Each row has a name. Each piece below is followed by the name of the row it came from, unless a question asks for something else. Each question is about the rows just above it. Places in a row count from 1.

T: [140 129  95 169  87 150 121  81 100 181 108  99 115  97 157 108  99 167
 157 143 163 128 145  96 126 130 168 140]
K: [177 136 149 106  87 150 121  81 100 181 108  99 115  97 157 108  99 167
 157 141 145 152 164  82 106 147 152 157]
Z: [191 173 125 128  94 107 140  84  92 176 136 108 120 101 140 127  95 169
 130 143 163 128 145 158 133 174 155 162]
Row and place where [140 127  95 169] starts:
Z, 15
Where does [158 133 174 155 162] start? Give its row and place.
Z, 24
Where does [176 136] start? Give its row and place.
Z, 10
Where does [157 141] start? Give its row and place.
K, 19
Where does [ 97 157 108  99 167 157 141 145] start? Give its row and place.
K, 14
Where do [177 136 149 106  87 150 121  81 100 181 108  99 115  97 157 108  99 167
 157 141 145 152 164  82 106 147 152 157] appear?
K

Q: [144 125 125 146 122 120 123 148 119 118 121 125 138 124 128 133 125 135
 133 141 126 117 127 154 114 125 120 137 133 139 141 139 131 133 126 138
 122 117 135 118 127]
B: [178  92 114 132 142 108  92 110  67  58 143 140 122 160  98  89  82 134
  85 113 114 152 103 107  66 152  83 103 135 134 130 117 119  97 165  98
 152  59 125 165 141]
F: [125 147 122 116 126 155 120 140 114 117 131 131 130 123 162 120 115 125
 133 154 135 120 117 126 127 137 133 141 114 115 115 137 134 134 129 124
 129 105 122 133 119]
J: [ 88 125 136 158 141 136 130 123 132 133 139 130 116 129 134 140 147 146
 145 120 122 132 142 125 128 113 131 148 140 165 161 122 131 153 139 135
 134 119 142 141 121]
[115 137 134 134] begins in row and place
F, 31
Row and place where [135 133 141 126 117 127 154 114 125 120 137 133] starts:
Q, 18
Row and place where [125 146 122] starts:
Q, 3
Row and place where [ 85 113 114] starts:
B, 19

mif: [155 114 103 145 129 137 156 117 137 101 130 122  78 109 146 165 117 145
 165 127 120  92 119 132 105 122 152 143 112 141 123 124 140 133 133 140
 182 141 108 119 110 127 129 124  81 126 122 114 159 128  70 118 134]
Seb: [136 149 122 135 141 103 137 130  92 125 125 130 110 163  75 118 126 163
 133 120 137 166 140 117 130 119 129 110 126 141 125 143 143 109  89 130
 126 110 148 122  75 119 125 118 147 105 126 107 152 144 141  67 117]
tupu: [105 124 147 137 108 114 132 145  84 154  98 121 131 149 133  93 129 164
 109 133 130  56 139 124 117 129 108 127 111 125 125 115 130 127 138 141
 140 150 103 100 172 127 129 120 106 136 121 141 126 140  93 145 133]
guda: [121 157 158 123 117 146 131 117 175 123 122 131 127 117 149 135 132 108
 166 119 141 123 131 138 117 142 144  96 133 139 125 131 106 133 121 133
 149 125 140 131 158 126 110 120 113 148 131 125 141 124 130 116 119]
rabag: [147 132 102 139 126 124 127 113  87 107 109 121 133 146 110  69 137 113
 131 130 138 130 119 113 138 114 110 135 173 153 124 114 133 148 148 131
 116 121 118 141 161 130 134 130 152 134 145 125 147 143 105  99 134]
sola: [129 108 147 116 149 122 126 144 145 130 138 137 116 175 122 156 119 113
 158 116 151 128 117 120 122 120 139 100 129 118 132 123 159 136 119 119
 112 141 101 138 121 147 122 114 117 159 126 120 108 135 104 153 113]
retun: [145 118 154 131 133 146 156 125 143 141 127 132 135 129 148 149 140 107
 110 132 117  80 121 131 147 129 128 136 133 132 129 132 114 130 130 132
 103 115 155 136 128 122 138 114 145 135 150 104 130 122 184  96 135]
zake: [ 98 118 149 128 154 117 127 138 165 121 115 122 119 145 120 110 133 143
 118 115 138 169 129 121 115 115 122 124  83 119 139 123 130 144 170 115
 153 119 132 132  93 134 120 130 108 132 126 147 117 134  93 121 135]
Nok: [143 129 137 114 107 118 116 136 121 131 150 134 123 110 139 124 129 121
 121 107 132 165 138 121 128 138 134  97 134 135 136 127 130 136 139 121
 121 131 128 111 120 144 127 117 101 147 115 147 122 145 181 133 138]
sezo: [138 125 138 133 103 168 127 136 125 130 110 124 132 141 122  91 140 164
 133 127 142 109 120 125 117 122 132  98 119 125 129 127 116 128 122 123
 109 117 133 157  93 147 135 131 135 122 115 151  89 126  91 126  97]
pumef: [108 106 118 122 153 125  73 135 111 127 100 132  87 100 143  99 128 126
 146 115 135 151 128 116 118 139 153  97 145 118 122 129 100 116 109 132
 137 137 158 142 110 131 133 111 108 119 144 114 137 126 192 161 146]
[117 142] begins in row and place
guda, 25
[132 145  84 154  98 121 131] begins in row and place
tupu, 7
[114 130 130 132 103 115 155 136 128 122 138] begins in row and place
retun, 33
Row and place where [153  97 145 118 122 129] starts:
pumef, 27
[ 98 118 149 128 154 117 127 138 165 121 115 122 119 145 120 110 133 143
 118 115 138 169 129 121 115 115 122 124  83 119 139 123 130 144 170 115
 153 119 132 132  93 134 120 130 108 132 126 147 117 134  93 121 135]
zake

L: [ 87 183 135 180 170]
R: [174 136 135 180 117]
G: [ 56 177  33 136 117]
P: [ 56  33 177 136  42]
[ 56  33 177 136] begins in row and place
P, 1
Row and place where [177  33 136] starts:
G, 2
[177 136] begins in row and place
P, 3
[174 136 135 180 117]
R
[174 136 135 180] begins in row and place
R, 1

Papov: [130 145 153 130 126 147 120 163 126]
Nabos: [161 140 143 135 162 126 173 156 151]
pivo: [ 77  80 160 140 143 135 162 126 173]
vusug: [112 145 163 121  75 157 126  83 101]
Mus: [143 162 126  77 160 140 135  80 136]
rofam: [137 179 176 162 143  79 204 101 173]
Dani: [167 180 106 114 140 147  93 154 145]
Gofo: [111 161  59 112  68 169 125  95 145]
Where does [160 140 143 135 162 126 173] start? Give its row and place.
pivo, 3
Row and place where [111 161  59 112] starts:
Gofo, 1
[ 77  80 160 140 143 135 162 126] begins in row and place
pivo, 1
The row with [161 140 143 135 162 126 173 156 151] is
Nabos
[145 153] begins in row and place
Papov, 2
[112  68] begins in row and place
Gofo, 4
Where does [176 162 143  79] start? Give its row and place.
rofam, 3

bobaz: [158 140 213 137 190  70 116 158 100 114 125 161 132  81 171 103  84 155
 127 135  97  95 113  69 197 107 189 121  96 165]
Lak: [129  77 183 117  80 108 136 162 114  92 120 144 155  95  87 153 170 108
 123 170 188 185 130 158 143 184 134 160 171  71]
pumel: [137 209  72 187 213 176 153  99 161 206 178 108 120 212 202 142  84 175
 176  96  76  68 141 105 104  76 132 125 101 214]
mez: [164 196  63  75 141 200 111 121 198 155  98 177 101 141 154  70 182 145
  90 106 112 151 172 186 168 120 132  78 115 195]
zeguv: [134  77 184 103  71 113 132 168 121  86 110 156 155  86  81 145 186 106
 112 174 195 200 137 172 155 193 136 155 175  70]
niru: [ 70 113  95 178 162 161 156 112 144 177 171 103 136 192 158 163 109 149
 172 120 117 104 136 123  92 113 118 146 132 156]
pekod: [175 205  55  52 131 217 104 126 218 152  83 197  98 134 152  53 211 143
  73 108 119 171 187 210 186 130 134  64 119 202]
fim: [143 135 105  83  92 169 121 137 167 120 100 161 124 120 108 108 195 119
  96 137 157 182 158 192 150 159 122 113 148 126]
bimad: [109  79 198 193 127  81 162 150  81 120 174 158 192 103 163 136  98 126
 181 166 165 127 104  97 101 156 136 195 161  78]
[212 202 142  84 175 176  96  76  68] begins in row and place
pumel, 14
Row and place where [103 136 192 158 163] starts:
niru, 12
Where does [112 144 177 171 103 136 192 158 163 109 149] start? Give its row and place.
niru, 8
Where does [134  77 184 103  71 113 132 168 121  86] start? Give its row and place.
zeguv, 1
Row and place where [104 136] starts:
niru, 22
Row and place where [ 71 113] starts:
zeguv, 5

rugan: [203 157 213 120 126  46  98  37]
Fus: [ 76 174 131 191  59 131  83 165]
fem: [208  68 219 114 118  44 187  63]
fasu: [117 162 169 193  60  90  89 133]
Piro: [194 177  88  71 195 165  82  69]
divi: [154 178 133 190  67 122  58 127]
larib: [128 163 169 186  56  90  92 125]
gonuk: [ 58  75 114 147  86 153 179 189]
Pige: [177  88  71 195 164  82  69 162]
Where does [ 67 122] start? Give its row and place.
divi, 5
Row and place where [154 178 133] starts:
divi, 1
Row and place where [177  88  71 195 165  82  69] starts:
Piro, 2

Nutug: [ 78  59  53 224]
Niz: [51 59 53 59]
gik: [64 44 53 59]
Which row holds [64 44 53 59]?
gik
Row and place where [64 44] starts:
gik, 1
Row and place where [78 59 53] starts:
Nutug, 1
[51 59 53 59]
Niz
Row and place where [44 53 59] starts:
gik, 2

zav: [135 208  96 127 129 121]
mur: [129 128 129 129 129 127]
beb: [210 166 137 131 125 137]
lepe: [128 129 127 127 127 129]
kud: [127  96 208 135 212  64]
Row and place where [127  96 208 135] starts:
kud, 1
Row and place where [208 135] starts:
kud, 3
[135 208  96 127 129 121]
zav
Where does [ 96 127 129] start? Give its row and place.
zav, 3

Sog: [ 73 155 164 168  83 102 198 141  78 164  99 168 112]
Ked: [167 104 112 101 164 159  96 106 111 140 167 149  83]
Mivoz: [174 173 122 180  97 187 156 121  72 175 157 167 137]
tafof: [181 106 101  85 175 145  60 106 142 110 166 107 123]
med: [170 188 181  60 175 145 106  85  74 173 180 167 125]
Sinun: [ 68  44  72 143  73 186 159 140 135 118  80 142  62]
buten: [145 178 180 138 149 108 154 117  72 185 164 186 106]
Mani: [173 187 180 122 174  97 126 109  76 176 184 171 123]
[ 60 175 145] begins in row and place
med, 4
Row and place where [ 85 175 145  60 106] starts:
tafof, 4
[173 187 180 122 174  97] begins in row and place
Mani, 1
[159  96 106 111 140 167] begins in row and place
Ked, 6
Where does [187 180 122 174  97 126 109  76 176 184 171] start? Give its row and place.
Mani, 2
Row and place where [106 101  85 175] starts:
tafof, 2

dopo: [114 112 145 193]
tebal: [145 112 114 128]
madel: [197  82 191  99]
Kado: [200  82 191  99]
Where does [114 112 145] start? Give its row and place.
dopo, 1
Where does [200  82 191] start? Give its row and place.
Kado, 1
[197  82 191  99]
madel

sul: [159 177  88 165 179 129]
Luni: [ 69 144 153 165 142 122]
sugev: [176 143 156 145 150  82]
lufet: [107 171 103 172 169 138]
Meli: [199 123 126 108 128 107]
zepe: [148 177  86 166 178 135]
zot: [129  96  81 161 169 148]
Viro: [ 96 158 123 167 157 129]
lik: [ 96 129  81 161 169 148]
Duzu: [144 156 145 150  80 170]
dipo: [164 149  53 122 147 167]
[129  96] begins in row and place
zot, 1
[199 123 126 108] begins in row and place
Meli, 1
[129  96  81 161 169 148]
zot
[122 147] begins in row and place
dipo, 4
Where does [ 53 122 147] start? Give its row and place.
dipo, 3
Where does [143 156 145 150] start? Give its row and place.
sugev, 2
[164 149  53 122 147] begins in row and place
dipo, 1

